M =
6439,4717,4703,5789,6483,5190,7022,7693,6988,6900,8592,7256,4615,6341,4461,6496
4563,3089,6753,7977,5306,5002,3578,5294,7062,3978,6725,5851,5563,6218,6805,7743
4912,4096,8958,5910,5095,6735,5773,7157,5082,6679,6403,4551,5095,2706,5915,6709
7928,6841,6792,4960,4736,4452,5675,8216,5215,5612,3609,4930,6593,5886,2666,5409
7913,5890,7148,5599,3835,4977,5530,7265,4958,5304,3009,4357,6219,6419,2613,5171
6197,2875,6175,6094,6668,6329,6869,6292,5013,6501,4447,4072,5184,7283,2961,7774
6092,8623,7354,3338,3675,4443,6662,3947,5275,4457,4906,5906,5266,4560,6277,3642
5762,5329,8401,5850,6334,5531,6186,6268,3779,6372,2419,2716,4836,5402,4878,6160
5485,2916,8076,7832,3978,6262,5801,5403,5019,6349,5441,5738,3064,6182,7053,6223
4417,2807,4699,8212,5732,6623,4460,7330,6553,7112,6422,5339,5259,5419,4695,7565
Rows and columns are counted from 1.
(1, 1) = 6439
(7, 13) = 5266
(3, 13) = 5095
(3, 8) = 7157
(1, 12) = 7256
(5, 2) = 5890
(9, 15) = 7053
(10, 1) = 4417
(8, 7) = 6186
(3, 14) = 2706
(4, 2) = 6841
(5, 6) = 4977
(5, 9) = 4958
(2, 9) = 7062
(4, 14) = 5886
(6, 3) = 6175
(6, 12) = 4072
(6, 1) = 6197
(9, 6) = 6262
(7, 6) = 4443
(4, 15) = 2666
(6, 7) = 6869
(4, 5) = 4736
(8, 13) = 4836
(7, 7) = 6662
(8, 3) = 8401
(6, 4) = 6094
(9, 14) = 6182
(10, 9) = 6553
(7, 15) = 6277

a =
[311 -282 71 156 -358 8 27 26 137 -225 -463 -131]
[145 -230 32 15 -54 -380 -244 99 76 176 178 442]
[-530 -283 -188 -31 -296 -331 -210 -137 -205 227 264 75]
[172 83 -105 -276 -144 -141 -266 280 526 18 90 76]
[493 416 98 72 -10 -54 -277 -182 154 54 -113 71]
[-145 -142 -71 -365 -99 174 -252 261 220 -232 273 576]
[192 -358 -37 -249 117 43 -45 -205 442 -354 175 223]
[313 -339 -214 -83 58 -84 -206 -238 -66 76 99 222]
[-76 -24 -21 227 -245 -144 -62 10 247 289 -18 -170]
[127 -219 337 -30 48 -222 53 -135 -265 -177 202 79]
[221 86 -113 55 -126 151 212 -263 244 140 113 -231]
[-16 -27 81 65 306 -151 372 -121 -43 -209 -362 -374]
[-115 110 -271 490 429 153 -118 -65 256 -22 -170 179]
[-56 92 379 -270 -238 -135 102 459 249 -107 -182 80]
[-130 -392 -41 1 -51 -192 -84 178 57 430 -211 164]
[-165 -147 -47 -60 -96 68 233 74 358 591 83 -222]
Rows and columns are counted from 1.
(1, 1): 311
(12, 10): -209
(6, 8): 261
(7, 11): 175
(1, 5): -358
(3, 2): -283
(16, 7): 233
(8, 8): -238
(12, 12): -374
(10, 5): 48
(5, 11): -113
(15, 1): -130
(8, 10): 76
(13, 8): -65
(1, 8): 26
(6, 11): 273
(3, 5): -296
(4, 4): -276
(16, 3): -47
(3, 6): -331
(12, 1): -16
(13, 4): 490
(8, 6): -84
(15, 10): 430
(9, 11): -18
(10, 2): -219
(8, 12): 222
(9, 2): -24
(6, 12): 576
(11, 7): 212
(2, 2): -230
(12, 3): 81
(14, 2): 92
(14, 8): 459
(4, 5): -144
(4, 6): -141
(16, 4): -60

grid =
[[-1.149 -0.402 -1.296 -0.625  1.089 -1.263  0.918 -0.209]
 [-1.396 -1.234 -1.137 -1.070 -0.940  1.566 -0.983 -1.621]
 [-1.569 -0.540 -1.110 -0.646  1.195 -1.441  1.021 -0.084]
 [ 1.232 -0.695 -1.617  0.452 -0.490  1.154 -0.476 -0.479]
 [-1.091 -0.201 -1.303 -0.819  0.982 -1.154  0.792 -0.448]
 [ 2.232  0.756 -1.028 -1.192 -1.252 -1.225 -1.143 -1.282]
 [ 0.404  0.280  1.587  0.151 -2.147  0.660 -1.987 -0.306]
 [ 0.199  2.054 -0.826 -0.867  0.657 -1.052  0.347 -0.789]
 [-1.111 -0.205 -1.192 -0.743  1.046 -1.352  0.864 -0.292]]
Rows and columns are counted from 1.
(1, 1) = -1.149
(3, 6) = -1.441
(9, 3) = -1.192
(2, 3) = -1.137
(9, 7) = 0.864
(7, 3) = 1.587
(1, 5) = 1.089
(8, 7) = 0.347
(6, 6) = -1.225
(6, 3) = -1.028
(4, 1) = 1.232
(6, 7) = -1.143
(8, 1) = 0.199
(5, 2) = -0.201
(5, 5) = 0.982
(7, 7) = -1.987
(5, 4) = -0.819
(2, 8) = -1.621
(2, 6) = 1.566
(7, 1) = 0.404
(4, 6) = 1.154
(1, 2) = -0.402
(5, 3) = -1.303
(7, 2) = 0.280
(4, 7) = -0.476
(6, 5) = -1.252
(6, 1) = 2.232
(3, 2) = -0.540
(4, 5) = -0.490
(4, 3) = -1.617
